Here is a tiny trained network, its code and every weight. The questions are about switching its units off for an input and a class, where a switched-off unit gives its printed mean instead of its output.

import numpy as np


def w(rows, s, z=0):
    codes = np.array(rows[::2]) - 128.0
    scale = np.full(codes.shape[1], s)
    scale[-1] = z or s
    return codes * scale


def norm(h):
    return h / np.sqrt((h * h).mean(-1, keepdims=True) + 1e-5)


def f(y):
    return y / 2 * (1 + np.tanh(0.7978845608 * (y + 0.044715 * y**3)))


def log_softmax(a):
    a = a - a.max(-1, keepdims=True)
    return a - np.log(np.exp(a).sum(-1, keepdims=True))


def net(x, mask):
    res = np.array(x, float).reshape(1, 6) / 4 @ E
    u = 0
    for l in range(3):
        y = f(norm(res) @ A[l][:, :-1].T + A[l][:, -1])
        res = res + np.where(mask[u : u + 10], y, B[l][:, -1]) @ B[l][:, :-1]
        u += 10
    return log_softmax(norm(res)[-1] @ U[:, :-1].T + U[:, -1])


A, B = {}, {}
E = w([
[202,158,144,66,171,179,126,156,80,123,202,85],'x0',
[166,121,63,220,86,88,126,109,142,136,193,91],'x1',
[156,192,162,169,204,37,2,132,67,164,158,199],'x2',
[97,186,116,136,136,128,193,79,125,201,133,153],'x3',
[152,91,164,65,68,63,131,133,137,168,155,135],'x4',
[47,129,163,137,65,169,87,116,58,131,165,95],'x5',
],0.0063)
A[0] = w([
[95,123,160,192,67,71,118,146,182,94,70,142,45],'0.n0',
[129,83,86,180,177,189,47,192,111,1,63,107,84],'0.n1',
[69,118,192,151,85,157,78,118,74,121,124,88,22],'0.n2',
[157,45,159,49,49,52,66,195,150,76,135,135,52],'0.n3',
[90,109,207,77,145,144,131,182,136,109,81,186,4],'0.n4',
[207,127,110,114,169,82,143,186,227,75,87,156,26],'0.n5',
[163,91,178,54,44,88,136,122,173,241,175,169,51],'0.n6',
[84,128,172,95,143,116,88,141,163,90,78,140,49],'0.n7',
[80,153,125,55,169,150,166,60,110,177,145,186,56],'0.n8',
[64,110,170,144,76,161,80,168,102,120,164,108,15],'0.n9',
],0.006,0.0039)
B[0] = w([
[32,91,51,132,227,40,161,191,54,85,109,43,191],'0.n0',
[107,189,207,172,159,132,219,45,133,208,138,140,252],'0.n1',
[86,106,66,50,140,167,117,102,172,190,202,185,176],'0.n2',
[88,214,201,212,192,163,242,40,126,166,153,139,246],'0.n3',
[254,98,85,145,69,191,123,150,30,98,61,143,168],'0.n4',
[116,48,73,36,121,161,119,97,161,215,230,214,236],'0.n5',
[57,167,141,215,223,230,166,134,112,21,163,177,244],'0.n6',
[149,103,120,138,159,128,99,139,93,131,46,140,144],'0.n7',
[218,118,100,213,65,103,163,129,75,168,90,124,187],'0.n8',
[137,74,75,46,104,156,98,100,129,197,231,194,159],'0.n9',
],0.0067,0.0028)
A[1] = w([
[157,172,176,165,151,93,92,154,86,122,126,129,130],'1.n0',
[122,146,96,218,130,107,193,114,147,177,186,110,123],'1.n1',
[150,91,214,76,151,83,69,133,209,71,104,76,100],'1.n2',
[116,48,164,91,108,208,184,188,204,78,148,45,95],'1.n3',
[99,128,174,43,57,114,12,248,254,163,51,111,2],'1.n4',
[197,153,154,69,181,147,149,182,86,116,210,26,108],'1.n5',
[164,86,219,40,155,175,60,134,109,100,29,114,122],'1.n6',
[121,123,202,125,174,89,12,166,158,128,163,169,97],'1.n7',
[119,139,235,146,146,136,144,72,196,131,148,137,93],'1.n8',
[203,58,98,201,73,80,90,136,132,74,209,66,110],'1.n9',
],0.0064,0.0095)
B[1] = w([
[132,119,164,111,96,151,130,107,202,74,71,83,180],'1.n0',
[192,152,170,105,117,179,169,133,55,111,88,174,253],'1.n1',
[104,161,32,123,78,169,214,96,194,178,164,169,109],'1.n2',
[160,181,174,120,70,81,34,80,192,79,80,103,219],'1.n3',
[130,153,191,144,58,193,131,58,190,170,42,166,120],'1.n4',
[2,63,35,192,205,27,159,90,72,109,77,90,200],'1.n5',
[205,129,74,144,88,109,167,192,59,106,139,182,166],'1.n6',
[142,171,179,72,42,100,100,34,193,74,98,59,171],'1.n7',
[155,180,101,202,125,106,188,79,67,155,88,107,155],'1.n8',
[190,119,96,103,86,207,158,234,18,112,42,243,150],'1.n9',
],0.0078,0.005)
A[2] = w([
[148,143,198,92,189,184,137,255,164,84,202,113,1],'2.n0',
[190,91,96,132,210,125,162,139,221,127,144,160,83],'2.n1',
[158,148,132,107,88,81,65,125,200,82,112,78,106],'2.n2',
[181,61,113,110,184,118,108,157,233,145,157,152,89],'2.n3',
[129,166,186,131,152,146,195,78,141,148,131,147,125],'2.n4',
[148,168,109,143,150,65,1,146,136,147,165,158,105],'2.n5',
[62,49,97,138,183,41,146,142,110,109,126,83,122],'2.n6',
[141,72,88,95,93,172,138,164,225,103,153,51,94],'2.n7',
[153,56,118,84,174,130,135,129,213,202,225,173,57],'2.n8',
[80,73,105,103,79,168,72,136,133,155,254,129,102],'2.n9',
],0.0085,0.0081)
B[2] = w([
[98,184,143,144,72,177,173,23,150,214,102,68,116],'2.n0',
[45,135,93,68,133,186,63,65,92,133,247,150,176],'2.n1',
[121,167,170,130,11,83,154,143,190,140,68,66,184],'2.n2',
[117,155,136,70,121,99,70,76,83,178,184,196,146],'2.n3',
[138,180,173,177,135,119,147,80,125,191,117,73,254],'2.n4',
[124,81,104,53,78,155,137,114,185,30,104,89,164],'2.n5',
[72,81,84,209,180,2,63,199,75,147,120,108,188],'2.n6',
[135,157,145,77,123,60,32,102,189,83,84,146,154],'2.n7',
[143,96,122,158,57,109,89,133,158,209,193,202,155],'2.n8',
[167,148,123,93,135,111,75,90,162,195,208,204,169],'2.n9',
],0.0087,0.0063)
U = w([
[147,158,143,94,70,87,98,102,209,80,90,66,132],'0',
[86,105,88,58,118,139,74,83,124,163,226,175,147],'1',
[46,61,59,157,185,50,124,156,110,89,97,93,134],'2',
[152,144,155,134,132,116,157,113,104,170,121,106,158],'3',
[93,168,176,162,178,164,155,116,137,97,141,127,124],'4',
[211,95,99,101,105,170,131,188,71,89,90,207,121],'5',
[171,92,146,152,108,102,112,182,146,193,135,94,100],'6',
[175,10,169,119,211,204,94,249,247,102,217,37,8],'7',
],0.016)

Each question gives the input, the list of numbers given to net, and the class t.
The units are the neurons (one row each of A and B). Each row of codes is followed by its name. A weight is (code - 128) times the scale printed after its matrix; where a second scale follows, it is the last column's (A, B and U).
mask holds one flag per neuron, layer by layer. A switched-off neuron (its flag False) gives its mean, the last column of its row in B, instead of its output. The means were averaged over made-up inputs and are rounded, as every weight is.
A unit's drop is (log p(t) with every unit on - log p(t) with that unit switched off) / (log p(t) with every unit on - log p(t) with every unit switched off).
The circuit of an input: a set's keep is (log p(t) with only the set's units on - log p(t) with every unit switched off) / (log p(t) with every unit on - log p(t) with every unit switched off). Starting from the 12 units with the biggest drops (on a tie, the unit counted first), units are removed one at a time, each time the one whose removal leaves the highest keep (on an exact tie, the one counted first), for as long as the keep stays at least 0.8.
circuit, biggest first: the units of the circuit, biggest drop first
most important unit: the unit with the biggest drop
k most important neurons: the k neurons with the biggest drops, biggest first
top k neurons in layer l: the k neurons of layer l with the biggest drops, biggest first
input [4,3,4,3,5,2], class 4: 2 most important neurons => (0.n6, 0.n0)
input [5,7,-3,1,7,3], class 4: most important unit => 0.n6
input [6,5,7,-7,7,-5], class 0: 2 most important neurons => (1.n7, 0.n0)
input [-2,-4,-1,-5,4,1], class 3: top 2 neurons in layer 2 => (2.n4, 2.n1)
input [2,-2,-7,7,-3,1], class 0: top 2 neurons in layer 0 => (0.n1, 0.n3)
input [-4,1,8,-8,-7,7], class 0: 2 most important neurons => (1.n7, 0.n3)
input [8,-3,0,2,8,-7], class 2: 3 most important neurons => (1.n5, 2.n6, 0.n1)
input [6,-8,3,0,-4,-7], class 5: 2 most important neurons => (1.n6, 0.n4)
input [3,-8,6,0,5,4], class 5: circuit, biggest first => (0.n4, 1.n6)
input [-4,-3,-4,-2,-3,5], class 1: 2 most important neurons => (0.n9, 0.n2)
input [5,-6,-6,-7,-5,-3], class 3: 2 most important neurons => (0.n1, 1.n6)
input [7,5,-4,5,7,-2], class 2: 2 most important neurons => (1.n5, 0.n3)
input [-2,-4,-2,-6,-3,-5], class 3: circuit, biggest first => (0.n1, 1.n8)
input [0,0,-5,-8,0,2], class 3: circuit, biggest first => (0.n1)
input [1,-7,-3,4,5,-5], class 5: top 3 neurons in layer 0 => (0.n4, 0.n1, 0.n3)
input [-1,7,-2,6,2,-3], class 5: circuit, biggest first => (0.n3, 1.n9, 1.n1)
input [4,7,-4,-7,0,-6], class 3: top 2 neurons in layer 0 => (0.n1, 0.n3)
input [6,7,5,-4,2,-1], class 5: 2 most important neurons => (1.n9, 0.n0)
input [1,7,1,6,3,5], class 5: top 2 neurons in layer 1 => (1.n9, 1.n1)
input [7,8,1,-2,3,0], class 5: circuit, biggest first => (1.n9)
input [0,-4,7,-7,-1,-1], class 0: 4 most important neurons => (1.n7, 1.n0, 0.n6, 1.n1)
input [8,-1,-6,8,3,0], class 2: circuit, biggest first => (1.n5, 0.n3)
input [4,-8,8,1,-6,-4], class 0: 2 most important neurons => (1.n7, 1.n0)
input [7,-1,-5,-4,2,-5], class 2: 2 most important neurons => (1.n5, 2.n6)
input [3,-8,-8,6,-5,-4], class 0: top 2 neurons in layer 1 => (1.n3, 1.n1)
input [-7,1,7,-6,-5,5], class 0: top 3 neurons in layer 1 => (1.n7, 1.n5, 1.n0)
